Below are the code and all the weights of a small trained network. Each question names an input and a class and asks about switching units off, where a switched-off unit gives its printed mean instead of its output.

import numpy as np


def w(rows, s, z=0):
    codes = np.array(rows[::2]) - 128.0
    scale = np.full(codes.shape[1], s)
    scale[-1] = z or s
    return codes * scale


def f(y):
    return np.maximum(y, 0)


def log_softmax(a):
    a = a - a.max(-1, keepdims=True)
    return a - np.log(np.exp(a).sum(-1, keepdims=True))


def net(x, mask):
    res = np.array(x, float).reshape(1, 5) / 4 @ E
    y = f(res @ A[0][:, :-1].T + A[0][:, -1])
    res = res + np.where(mask, y, B[0][:, -1]) @ B[0][:, :-1]
    return log_softmax(res[-1] @ U[:, :-1].T + U[:, -1])


A, B = {}, {}
E = w([
[3,120,4,14,177],'x0',
[124,132,129,133,129],'x1',
[239,4,42,251,221],'x2',
[103,102,37,218,2],'x3',
[125,129,129,128,128],'x4',
],0.0088)
A[0] = w([
[66,158,35,73,63,172],'N1',
[153,55,7,112,208,77],'N2',
[170,24,97,207,59,136],'N3',
[254,53,193,223,196,231],'N4',
[132,235,213,107,37,176],'N5',
[8,108,28,61,216,230],'N6',
[134,169,192,97,243,255],'N7',
[214,203,227,159,46,179],'N8',
[93,114,60,206,16,202],'N9',
[110,58,37,148,232,74],'N10',
],0.0087,0.0073)
B[0] = w([
[72,222,68,161,44,209],'N1',
[227,42,165,102,19,188],'N2',
[214,125,36,194,157,203],'N3',
[97,37,160,225,239,251],'N4',
[177,136,160,29,28,222],'N5',
[79,156,159,4,73,246],'N6',
[106,82,219,6,225,218],'N7',
[244,10,146,97,42,214],'N8',
[204,193,47,254,38,214],'N9',
[170,17,205,59,42,185],'N10',
],0.0086,0.017)
U = w([
[174,65,212,48,126,250],'0',
[209,104,82,140,4,33],'1',
[36,247,171,22,192,93],'2',
[1,249,60,164,47,1],'3',
[83,73,230,215,254,91],'4',
[207,148,66,232,176,24],'5',
],0.0094,0.0041)

Each question gives the input, the list of numbers given to net, and the class t.
The units are the neurons (one row each of A and B). Each row of codes is followed by its name. A weight is (code - 128) times the scale printed after its matrix; where a second scale follows, it is the last column's (A, B and U).
mask holds one flag per neuron, in row order. A switched-off neuron (its flag False) gives its mean, the last column of its row in B, instead of its output. The means were averaged over made-up inputs and are rounded, as every weight is.
A unit's drop is (log p(t) with every unit on - log p(t) with that unit switched off) / (log p(t) with every unit on - log p(t) with every unit switched off).
The circuit of an input: a set's keep is (log p(t) with only the set's units on - log p(t) with every unit switched off) / (log p(t) with every unit on - log p(t) with every unit switched off). Starting from all 10 units, units are removed one at a time, each time the one whose removal leaves the highest keep (on an exact tie, the one counted first), for as long as the keep stays at least 0.8.
circuit, biggest first: the units of the circuit, biggest drop first
unit that matters most: the unit with the biggest drop
k most important neurons: the k neurons with the biggest drops, biggest first
drop when u is switched off: that unit's drop, to one decimal
input [-8,-3,1,4,-1], class 5: unit that matters most => N4
input [6,2,-5,0,0], class 2: 2 most important neurons => [N9; N6]
input [-4,-4,1,-7,0], class 4: circuit, biggest first => [N4; N6]
input [1,-3,-7,1,3], class 3: circuit, biggest first => [N1; N2]
input [1,-4,0,-2,-2], class 2: circuit, biggest first => [N8; N2; N10]
input [1,-2,-5,-4,-5], class 2: 2 most important neurons => [N2; N10]
input [3,2,0,1,7], class 3: 2 most important neurons => [N8; N7]
input [1,-1,-7,6,5], class 3: 2 most important neurons => [N1; N2]
input [1,-4,-3,-7,-7], class 2: 3 most important neurons => [N8; N2; N10]
input [-4,-5,4,1,-6], class 5: 2 most important neurons => [N3; N7]
input [-1,4,8,6,-7], class 5: 2 most important neurons => [N4; N3]
input [-7,-3,5,-1,-8], class 4: drop when N4 is switched off => 0.6
input [-4,2,8,3,6], class 5: drop when N4 is switched off => 0.1
input [-7,6,8,-4,-8], class 4: unit that matters most => N4
input [-6,8,3,-1,4], class 4: drop when N4 is switched off => 0.2
input [5,5,-8,2,-1], class 3: drop when N1 is switched off => 0.4
